Below is a small trained network, with its code and all its weights. Each question gives an input and a class and asks what happens when units are switched off, that is, made to give their printed mean instead of their output.

import numpy as np


def w(rows, s, z=0):
    codes = np.array(rows[::2]) - 128.0
    scale = np.full(codes.shape[1], s)
    scale[-1] = z or s
    return codes * scale


def f(y):
    return y / 2 * (1 + np.tanh(0.7978845608 * (y + 0.044715 * y**3)))


def log_softmax(a):
    a = a - a.max(-1, keepdims=True)
    return a - np.log(np.exp(a).sum(-1, keepdims=True))


def net(x, mask):
    res = np.array(x, float).reshape(1, 8) / 4 @ E
    y = f(res @ A[0][:, :-1].T + A[0][:, -1])
    res = res + np.where(mask, y, B[0][:, -1]) @ B[0][:, :-1]
    return log_softmax(res[-1] @ U[:, :-1].T + U[:, -1])


A, B = {}, {}
E = w([
[131,134,132,124,126],'x0',
[128,128,128,127,128],'x1',
[130,127,127,126,134],'x2',
[129,132,130,126,125],'x3',
[181,180,139,239,140],'x4',
[238,76,132,113,102],'x5',
[127,130,131,129,122],'x6',
[165,155,9,102,114],'x7',
],0.016)
A[0] = w([
[100,71,178,100,118,205],'n1',
[135,127,94,105,129,106],'n2',
[177,90,163,118,97,176],'n3',
[99,123,124,138,112,117],'n4',
[176,191,48,203,120,43],'n5',
[51,182,134,125,153,254],'n6',
[134,162,38,123,95,182],'n7',
[159,153,171,234,163,134],'n8',
[255,45,131,132,75,124],'n9',
[118,127,35,84,109,102],'n10',
],0.022,0.0085)
B[0] = w([
[109,79,137,94,193,200],'n1',
[128,139,127,98,103,158],'n2',
[146,70,129,146,136,189],'n3',
[117,148,109,116,124,140],'n4',
[125,150,155,122,243,229],'n5',
[41,196,141,142,136,221],'n6',
[105,144,24,129,144,223],'n7',
[167,175,178,190,54,220],'n8',
[146,134,200,3,99,254],'n9',
[116,144,106,110,53,211],'n10',
],0.038,0.03)
U = w([
[72,160,171,69,234,255],'0',
[134,10,139,95,187,115],'1',
[96,178,135,176,95,50],'2',
[182,109,164,129,82,103],'3',
[69,148,36,150,73,95],'4',
[157,120,65,65,49,78],'5',
[111,187,91,154,233,29],'6',
],0.012,0.0057)

Each question gives the input, the list of numbers given to net, and the class t.
The units are the neurons (one row each of A and B). Each row of codes is followed by its name. A weight is (code - 128) times the scale printed after its matrix; where a second scale follows, it is the last column's (A, B and U).
mask holds one flag per neuron, in row order. A switched-off neuron (its flag False) gives its mean, the last column of its row in B, instead of its output. The means were averaged over made-up inputs and are rounded, as every weight is.
A unit's drop is (log p(t) with every unit on - log p(t) with that unit switched off) / (log p(t) with every unit on - log p(t) with every unit switched off).
The circuit of an input: a set's keep is (log p(t) with only the set's units on - log p(t) with every unit switched off) / (log p(t) with every unit on - log p(t) with every unit switched off). Starting from all 10 units, units are removed one at a time, each time the one whose removal leaves the highest keep (on an exact tie, the one counted first), for as long as the keep stays at least 0.8.
units of the circuit, in order: the units of the circuit, biggest drop first
top k neurons: the k neurons with the biggest drops, biggest first
drop of u: that unit's drop, to one decimal
input [4,-2,-3,-4,7,-3,8,1], class 6: top 2 neurons	(n5 n9)
input [5,-7,-8,-4,1,0,3,-8], class 2: units of the circuit, in order	(n8)
input [1,-2,7,5,0,5,-1,-2], class 1: top 2 neurons	(n6 n8)
input [-8,4,-5,7,6,0,1,0], class 2: top 2 neurons	(n8 n9)
input [8,8,5,8,-2,1,1,-5], class 1: top 2 neurons	(n5 n6)
input [8,-2,-8,-4,-8,3,1,0], class 1: top 2 neurons	(n1 n6)
input [4,5,-5,-8,-3,1,-3,-5], class 1: top 2 neurons	(n5 n6)
input [0,-7,3,-6,5,-6,1,5], class 6: top 2 neurons	(n9 n5)
input [-7,-5,-4,8,3,0,-8,-7], class 2: top 2 neurons	(n9 n8)
input [-7,-4,-2,-6,0,-7,-8,8], class 4: top 2 neurons	(n10 n7)
input [7,3,-3,4,2,-3,-1,-7], class 2: top 2 neurons	(n8 n5)
input [3,-2,-7,2,-4,1,0,1], class 5: top 2 neurons	(n5 n6)
input [7,5,-1,-6,-3,8,2,-2], class 1: top 2 neurons	(n3 n6)
input [-8,7,-6,-1,1,4,5,-3], class 3: top neuron	(n5)
input [-5,8,-8,2,0,4,7,3], class 5: top 2 neurons	(n6 n1)
input [8,-8,-5,-2,8,-8,-6,-1], class 2: drop of n6	0.0
input [3,3,-7,8,-6,2,5,2], class 5: drop of n5	0.1
input [3,-6,5,-5,-2,3,6,8], class 5: drop of n10	0.2
input [1,-1,-4,-5,-2,5,-3,8], class 5: drop of n10	0.2
input [3,4,1,-6,-1,2,-2,2], class 5: units of the circuit, in order	(n5)
